[[151 115 122]
 [130 128 146]
 [119 138 124]]
->
[[151 115]
 [130 128]
 [119 138]]

[[123 127 135]
 [102 122 142]
 [112 106 141]
 [142 105 123]
 [121 140 127]]
->
[[123 127]
 [102 122]
 [112 106]]

[[122 107 122]
 [136 145 132]
 [143 121 121]
 [133 132 137]
 [156 147 142]]
->
[[122 107]
 [136 145]
 [143 121]]

[[145 131 125 153 146]
 [112 129 157 108 137]
 [120 106 136  99 118]
 [110 152 121 133 135]]
->
[[145 131]
 [112 129]
 [120 106]]

[[130 134 130]
 [121 101 118]
 [121 103 118]
 [125 117 124]
 [128 129 128]]
->
[[130 134]
 [121 101]
 [121 103]]

[[122 154 119 118 123]
 [117 126 145 132 106]
 [125 115 134 147 146]
 [148 153 143 126 109]]
->
[[122 154]
 [117 126]
 [125 115]]

[[122 133 141]
 [143 100 134]
 [128 137 125]
 [113 144 106]]
->
[[122 133]
 [143 100]
 [128 137]]

[[157 125 105]
 [110 125 151]
 [113 124 147]
 [135 126 136]
 [107 125 158]]
->
[[157 125]
 [110 125]
 [113 124]]
---
[[128 124 121 124 130 132 137]
 [134 133 130 123 124 125 129]
 [130 137 132 128 133 126 144]
 [129 114 133 129 127 145 124]
 [127 136 126 131 129 126 119]
 [118 142 127 127 129 133 142]
 [127 133 131 125 129 127 158]
 [131 127 127 130 125 132 118]
 [132 142 124 124 124 125 131]
 [128 126 127 126 130 120 125]
 [142 109 124 125 125 130 129]]
->
[[142 109 124 125 125 130 129]
 [128 126 127 126 130 120 125]
 [132 142 124 124 124 125 131]
 [131 127 127 130 125 132 118]
 [127 133 131 125 129 127 158]
 [118 142 127 127 129 133 142]
 [127 136 126 131 129 126 119]
 [129 114 133 129 127 145 124]
 [130 137 132 128 133 126 144]
 [134 133 130 123 124 125 129]
 [128 124 121 124 130 132 137]]

[[124 120 129 124 129 135]
 [157 158 145 105 141 138]
 [136 132 136 137 123 133]
 [155 119 127 131 121 139]
 [133 131 102 129 123 113]]
->
[[133 131 102 129 123 113]
 [155 119 127 131 121 139]
 [136 132 136 137 123 133]
 [157 158 145 105 141 138]
 [124 120 129 124 129 135]]

[[128 147 126 128 126 128 122 128 129 129 125 129 128]
 [128 134 127 128 127 129 153 127 126 127 115 152 128]]
->
[[128 134 127 128 127 129 153 127 126 127 115 152 128]
 [128 147 126 128 126 128 122 128 129 129 125 129 128]]

[[128 132 131 130 106 128 135 109 134 136 129 133 120]
 [130 137 128 127 122 129 142 125 131 131 131 123 119]]
->
[[130 137 128 127 122 129 142 125 131 131 131 123 119]
 [128 132 131 130 106 128 135 109 134 136 129 133 120]]

[[131 126 132 138 117 133 137 130 126 143 135 111 115]
 [116 135 137 140 126 107 110 120 131 147 104 129 146]
 [131 117 123 127 124 136 138 135 126 123 132 119 120]
 [131 127 132 131 122 130 131 133 126 136 130 119 121]
 [131 126 134 133 120 130 132 128 126 136 138 119 121]
 [134 127 134 133 120 130 131 128 124 137 130 119 121]]
->
[[134 127 134 133 120 130 131 128 124 137 130 119 121]
 [131 126 134 133 120 130 132 128 126 136 138 119 121]
 [131 127 132 131 122 130 131 133 126 136 130 119 121]
 [131 117 123 127 124 136 138 135 126 123 132 119 120]
 [116 135 137 140 126 107 110 120 131 147 104 129 146]
 [131 126 132 138 117 133 137 130 126 143 135 111 115]]

[[136 131  98 128 137 120 135 117 124 140 117 121]
 [117 123 140 126 117 126 116 124 135 113 130 129]
 [113 124 136 124 114 122 115 122 132 109 126 127]
 [130 126 127 128 130 124 137 122 135 126 128 129]
 [126 135 134 129 126 132 124 122 129 130 131 133]
 [130 136 125 129 127 119 131 118 132 134 126 130]]
->
[[130 136 125 129 127 119 131 118 132 134 126 130]
 [126 135 134 129 126 132 124 122 129 130 131 133]
 [130 126 127 128 130 124 137 122 135 126 128 129]
 [113 124 136 124 114 122 115 122 132 109 126 127]
 [117 123 140 126 117 126 116 124 135 113 130 129]
 [136 131  98 128 137 120 135 117 124 140 117 121]]

[[114 120 130 152 126 109 133 134 114 112 146 129 134 128]
 [125 111 131 135 118 108 110 109 131 115 134 136 139 117]
 [126 117 130 126 116 108 108 106 141 123 128 135 144 120]]
->
[[126 117 130 126 116 108 108 106 141 123 128 135 144 120]
 [125 111 131 135 118 108 110 109 131 115 134 136 139 117]
 [114 120 130 152 126 109 133 134 114 112 146 129 134 128]]
